Below are the code and all the weights of a small trained network. Each question names an input and a target symbol and asks about switching units off, where a switched-off unit gives its printed mean instead of its output.

import numpy as np


def w(rows, s, z=0):
    codes = np.array(rows[::2]) - 128.0
    scale = np.full(codes.shape[1], s)
    scale[-1] = z or s
    return codes * scale


def norm(h):
    return h / np.sqrt((h * h).mean(-1, keepdims=True) + 1e-5)


def f(y):
    return np.maximum(y, 0)


def softmax(a):
    e = np.exp(a - a.max(-1, keepdims=True))
    return e / e.sum(-1, keepdims=True)


def log_softmax(a):
    a = a - a.max(-1, keepdims=True)
    return a - np.log(np.exp(a).sum(-1, keepdims=True))


def net(x, mask):
    ids = ['ΓΔΠΨΩφ'.index(c) for c in x.split()]
    T = len(ids)
    res = E[ids] + P[:T]
    r = norm(res)
    for j in range(3):
        rows = slice(2 * j, 2 * j + 2)
        q, k, v = (r @ M[0][rows].T for M in (Q, K, V))
        z = softmax(np.where(np.tri(T) > 0, q @ k.T / 2**0.5, -1e9)) @ v
        o = O[0][rows]
        res = res + np.where(mask[j], z, o[:, -1]) @ o[:, :-1]
    y = f(norm(res) @ A[0][:, :-1].T + A[0][:, -1])
    res = res + np.where(mask[3:11], y, B[0][:, -1]) @ B[0][:, :-1]
    return log_softmax(norm(res)[-1] @ U[:, :-1].T + U[:, -1])


Q, K, V, O, A, B = {}, {}, {}, {}, {}, {}
E = w([
[104,125,27,254,133,115,79],'Γ',
[76,185,224,175,216,234,24],'Δ',
[89,228,124,118,130,198,134],'Π',
[222,46,179,163,162,61,159],'Ψ',
[93,127,52,139,199,235,136],'Ω',
[86,220,190,200,148,166,143],'φ',
],0.0099)
P = w([
[218,115,106,130,98,188,225],'0',
[176,176,84,57,138,157,152],'1',
[159,87,105,78,186,127,178],'2',
[238,98,212,151,233,123,60],'3',
[131,212,56,89,135,96,85],'4',
[116,72,146,110,121,129,218],'5',
[213,201,144,81,255,9,190],'6',
[108,214,59,64,126,138,103],'7',
[67,73,140,114,124,104,215],'8',
[144,187,239,105,209,102,130],'9',
[112,224,107,83,99,138,94],'10',
[55,84,68,96,159,90,157],'11',
[121,107,221,168,133,228,50],'12',
],0.0098)
Q[0] = w([
[174,149,181,112,252,117,128],'H1',
[129,100,121,73,82,111,170],'H1',
[187,145,116,89,77,104,46],'H2',
[178,171,133,104,190,135,102],'H2',
[154,106,82,70,57,90,161],'H3',
[77,82,114,91,60,139,69],'H3',
],0.012)
K[0] = w([
[68,92,155,118,119,115,160],'H1',
[199,153,152,162,100,155,160],'H1',
[191,100,199,112,163,82,129],'H2',
[64,119,146,147,147,86,187],'H2',
[254,114,154,125,66,118,143],'H3',
[207,151,102,101,143,146,92],'H3',
],0.014)
V[0] = w([
[32,163,120,88,242,142,140],'H1',
[83,123,171,114,91,190,232],'H1',
[134,167,95,160,145,216,88],'H2',
[64,58,146,129,59,193,74],'H2',
[172,106,77,98,62,141,150],'H3',
[114,91,181,254,136,57,143],'H3',
],0.0077)
O[0] = w([
[122,108,183,178,190,180,180,253],'H1',
[90,132,7,111,164,122,100,217],'H1',
[255,129,132,126,117,94,92,230],'H2',
[192,73,97,147,121,78,189,18],'H2',
[55,114,50,160,148,60,145,48],'H3',
[202,138,31,67,248,78,88,134],'H3',
],0.0087,0.0059)
A[0] = w([
[142,24,92,91,173,149,139,169],'N1',
[105,199,148,124,36,193,83,153],'N2',
[106,255,164,108,189,66,120,135],'N3',
[5,171,74,111,110,73,87,222],'N4',
[64,212,65,163,58,94,118,1],'N5',
[121,211,229,144,164,154,95,189],'N6',
[126,111,205,206,150,62,18,132],'N7',
[199,140,135,194,210,102,138,71],'N8',
],0.0085,0.004)
B[0] = w([
[49,135,144,134,57,104,83,155],'N1',
[119,145,139,95,154,102,63,189],'N2',
[87,102,145,120,86,114,159,199],'N3',
[80,132,226,61,144,124,114,153],'N4',
[112,5,158,198,146,156,123,138],'N5',
[135,119,96,109,93,89,106,254],'N6',
[67,182,98,148,141,100,105,167],'N7',
[173,105,123,132,116,161,183,187],'N8',
],0.012,0.013)
U = w([
[106,182,125,254,61,153,210,184],'Γ',
[156,140,121,117,235,185,82,150],'Δ',
[93,218,104,73,53,76,68,2],'Π',
[179,89,110,138,105,55,83,156],'Ψ',
[13,82,198,179,77,172,191,148],'Ω',
[244,173,189,122,55,194,200,121],'φ',
],0.0094,0.0025)

Each question gives the input, a string of symbols that net reads in full, and the target symbol t.
The units are the heads (2 rows each of Q, K, V and O) and the neurons (one row each of A and B). Each row of codes is followed by its name. A weight is (code - 128) times the scale printed after its matrix; where a second scale follows, it is the last column's (O, A, B and U).
mask holds one flag per unit, heads first, then neurons. A switched-off unit (its flag False) gives its mean, the last column of its rows in O or B, instead of its output. The means were averaged over made-up inputs and are rounded, as every weight is.
A unit's drop is (log p(t) with every unit on - log p(t) with that unit switched off) / (log p(t) with every unit on - log p(t) with every unit switched off).
The circuit of an input: a set's keep is (log p(t) with only the set's units on - log p(t) with every unit switched off) / (log p(t) with every unit on - log p(t) with every unit switched off). Starting from all 11 units, units are removed one at a time, each time the one whose removal leaves the highest keep (on an exact tie, the one counted first), for as long as the keep stays at least 0.8.
units of the circuit, in order: the units of the circuit, biggest drop first
most important unit: the unit with the biggest drop
k most important neurons: the k neurons with the biggest drops, biggest first
which heads matter: for each layer, one digit per head in row order, 1 if its drop is at least 0.15 and else 0, layers parted by /
input Ψ Π φ Δ φ φ Γ Ψ φ Π Π φ φ, target Δ: units of the circuit, in order : (H1 H3)
input φ Ω Π Γ φ Π Π Ω Ψ Π Δ, target Ω: units of the circuit, in order : (H3)
input Π Π Ω Δ Ψ φ Γ, target Δ: units of the circuit, in order : (H3 N6)
input Π Γ Ψ φ φ Δ Γ, target φ: which heads matter : 001
input φ Π Ψ Π Π Ψ Π Ψ Γ Γ Δ φ Ψ, target Δ: units of the circuit, in order : (H3 N3)
input Δ Γ Ψ Δ, target Π: which heads matter : 100
input Π Π Γ Δ Ψ Π Π Δ Δ Γ φ Δ Ψ, target φ: which heads matter : 101
input Γ Ψ Π Π Γ Δ Δ, target φ: units of the circuit, in order : (N8 N2 H2)
input φ φ φ Δ Ψ Π Ψ Ω Δ Ω, target φ: units of the circuit, in order : (N2 N8 H2)
input Δ φ φ Γ Π Π Δ, target Ω: units of the circuit, in order : (H3 N3)
input Ω Δ Δ, target φ: which heads matter : 110
input Ψ φ Ω Ψ, target Γ: which heads matter : 001
input Π Ψ φ Ψ, target Δ: units of the circuit, in order : (H1 H2)
input Γ Ψ Ω Ω Ω φ φ Π Ψ Ω, target Π: which heads matter : 100
input φ φ φ φ Ψ Γ Γ Ω φ φ, target Δ: which heads matter : 101
input Ψ Γ Ψ Γ, target Π: units of the circuit, in order : (H1 N7)
input Ψ Ω φ Γ Δ Ψ Ψ, target Π: which heads matter : 110
input φ Π Δ φ Γ Π Π φ φ Ψ φ Ψ φ, target Π: 3 most important neurons : (N6 N7 N5)
input φ φ φ Δ Ψ Π Π Π Ω φ, target Γ: units of the circuit, in order : (H1 H2 N4 N2)
input φ φ Δ φ Ψ φ Δ Π Π Γ, target Ω: most important unit : H1
input φ Ψ Π Π Δ Π φ, target Ω: which heads matter : 101
input Γ φ φ φ φ φ Ψ Π Δ, target Δ: units of the circuit, in order : (H3 H1)
input φ Ω φ Δ Δ Ω Ω, target Γ: units of the circuit, in order : (N2 H3 N4)
